Below is a small trained network, with its code and all its weights. Each question gives an input and a target symbol and asks what happens when units are switched off, that is, made to give their printed mean instead of their output.

import numpy as np


def w(rows, s, z=0):
    codes = np.array(rows[::2]) - 128.0
    scale = np.full(codes.shape[1], s)
    scale[-1] = z or s
    return codes * scale


def norm(h):
    return h / np.sqrt((h * h).mean(-1, keepdims=True) + 1e-5)


def f(y):
    return y / 2 * (1 + np.tanh(0.7978845608 * (y + 0.044715 * y**3)))


def softmax(a):
    e = np.exp(a - a.max(-1, keepdims=True))
    return e / e.sum(-1, keepdims=True)


def log_softmax(a):
    a = a - a.max(-1, keepdims=True)
    return a - np.log(np.exp(a).sum(-1, keepdims=True))


def net(x, mask):
    ids = ['ΔΞγεζηθπτψ'.index(c) for c in x.split()]
    T = len(ids)
    res = E[ids] + P[:T]
    u = 0
    for l in range(2):
        q, k, v = (norm(res) @ M[l].T for M in (Q, K, V))
        z = softmax(np.where(np.tri(T) > 0, q @ k.T / 2**0.5, -1e9)) @ v
        res = res + np.where(mask[u], z, O[l][:, -1]) @ O[l][:, :-1]
        u += 1
        y = f(norm(res) @ A[l][:, :-1].T + A[l][:, -1])
        res = res + np.where(mask[u : u + 4], y, B[l][:, -1]) @ B[l][:, :-1]
        u += 4
    return log_softmax(norm(res)[-1] @ U[:, :-1].T + U[:, -1])


Q, K, V, O, A, B = {}, {}, {}, {}, {}, {}
E = w([
[25,185,11,121],'Δ',
[54,122,116,77],'Ξ',
[155,74,155,163],'γ',
[174,214,87,71],'ε',
[243,215,43,172],'ζ',
[97,147,109,160],'η',
[45,101,120,111],'θ',
[146,86,70,206],'π',
[84,85,145,130],'τ',
[40,103,131,115],'ψ',
],0.012)
P = w([
[222,199,179,135],'0',
[30,97,107,178],'1',
[170,13,68,40],'2',
[32,142,81,190],'3',
[197,2,68,62],'4',
[23,105,155,180],'5',
[181,11,41,40],'6',
[48,134,127,188],'7',
[193,14,52,57],'8',
[24,139,156,174],'9',
],0.0088)
Q[0] = w([
[244,98,115,75],'0.h1',
[212,26,156,90],'0.h1',
],0.011)
K[0] = w([
[107,45,72,124],'0.h1',
[71,119,2,118],'0.h1',
],0.0053)
V[0] = w([
[81,191,11,139],'0.h1',
[74,152,156,160],'0.h1',
],0.011)
O[0] = w([
[39,116,43,60,113],'0.h1',
[1,225,165,107,255],'0.h1',
],0.0094,0.0011)
A[0] = w([
[20,178,191,228,254],'0.n1',
[195,49,128,68,84],'0.n2',
[137,178,2,140,231],'0.n3',
[158,167,107,91,10],'0.n4',
],0.0088,0.0026)
B[0] = w([
[164,62,127,148,255],'0.n1',
[115,43,169,104,159],'0.n2',
[2,82,153,173,196],'0.n3',
[230,178,109,110,117],'0.n4',
],0.0069,0.008)
Q[1] = w([
[169,193,141,107],'1.h1',
[47,147,248,238],'1.h1',
],0.011)
K[1] = w([
[66,89,169,136],'1.h1',
[154,212,245,151],'1.h1',
],0.012)
V[1] = w([
[228,131,6,137],'1.h1',
[90,107,124,237],'1.h1',
],0.013)
O[1] = w([
[179,79,90,52,2],'1.h1',
[157,101,8,237,220],'1.h1',
],0.015,0.0026)
A[1] = w([
[77,224,72,184,51],'1.n1',
[50,133,158,81,132],'1.n2',
[230,137,143,54,116],'1.n3',
[152,130,32,254,5],'1.n4',
],0.0089,0.0019)
B[1] = w([
[75,151,101,26,179],'1.n1',
[234,80,230,180,185],'1.n2',
[5,153,110,2,135],'1.n3',
[172,112,194,65,254],'1.n4',
],0.0084,0.0054)
U = w([
[17,120,72,114,5],'Δ',
[107,176,232,101,186],'Ξ',
[251,112,137,168,214],'γ',
[129,126,131,12,212],'ε',
[185,111,35,60,215],'ζ',
[118,150,60,185,23],'η',
[101,171,142,188,6],'θ',
[174,72,49,143,84],'π',
[222,133,156,211,228],'τ',
[100,180,151,204,140],'ψ',
],0.011,0.0018)

Each question gives the input, a string of symbols that net reads in full, and the target symbol t.
The units are the heads (2 rows each of Q, K, V and O) and the neurons (one row each of A and B). Each row of codes is followed by its name. A weight is (code - 128) times the scale printed after its matrix; where a second scale follows, it is the last column's (O, A, B and U).
mask holds one flag per unit, layer by layer, with each layer's heads first. A switched-off unit (its flag False) gives its mean, the last column of its rows in O or B, instead of its output. The means were averaged over made-up inputs and are rounded, as every weight is.
A unit's drop is (log p(t) with every unit on - log p(t) with that unit switched off) / (log p(t) with every unit on - log p(t) with every unit switched off).
The circuit of an input: a set's keep is (log p(t) with only the set's units on - log p(t) with every unit switched off) / (log p(t) with every unit on - log p(t) with every unit switched off). Starting from all 10 units, units are removed one at a time, each time the one whose removal leaves the highest keep (on an exact tie, the one counted first), for as long as the keep stays at least 0.8.
units of the circuit, in order: the units of the circuit, biggest drop first
most important unit: the unit with the biggest drop
top k neurons: the k neurons with the biggest drops, biggest first
drop when u is switched off: that unit's drop, to one decimal
input ψ Δ τ, target Δ: top 2 neurons : 1.n4; 0.n1
input γ ψ τ θ γ ψ τ η Ξ η, target γ: most important unit : 0.h1
input Δ ζ η Ξ Ξ γ τ ε, target Δ: top 2 neurons : 1.n1; 0.n3
input γ Ξ Δ Ξ τ ε Δ Δ Ξ ζ, target γ: top 2 neurons : 1.n4; 0.n3
input η Δ τ, target Δ: units of the circuit, in order : 0.h1; 1.h1
input τ Ξ Ξ γ Ξ ε γ, target ε: units of the circuit, in order : 1.h1; 0.n3
input Δ Ξ ζ ζ, target Δ: units of the circuit, in order : 0.h1; 0.n3
input Ξ θ ζ π π γ τ π ψ Δ, target Ξ: units of the circuit, in order : 1.h1; 0.n3
input Ξ ψ γ ζ Ξ η π γ, target Ξ: drop when 1.h1 is switched off : 1.4
input τ ε τ γ Ξ Δ, target τ: drop when 0.h1 is switched off : 1.0
input γ ψ Ξ π Ξ η ε Δ ψ Ξ, target τ: drop when 0.h1 is switched off : 0.3
input π Ξ Δ Δ Ξ Δ Δ γ Δ γ, target π: drop when 0.n1 is switched off : 0.0
input γ ζ π γ, target γ: top 2 neurons : 1.n4; 0.n3
input ε τ Ξ π π π, target ε: units of the circuit, in order : 1.h1
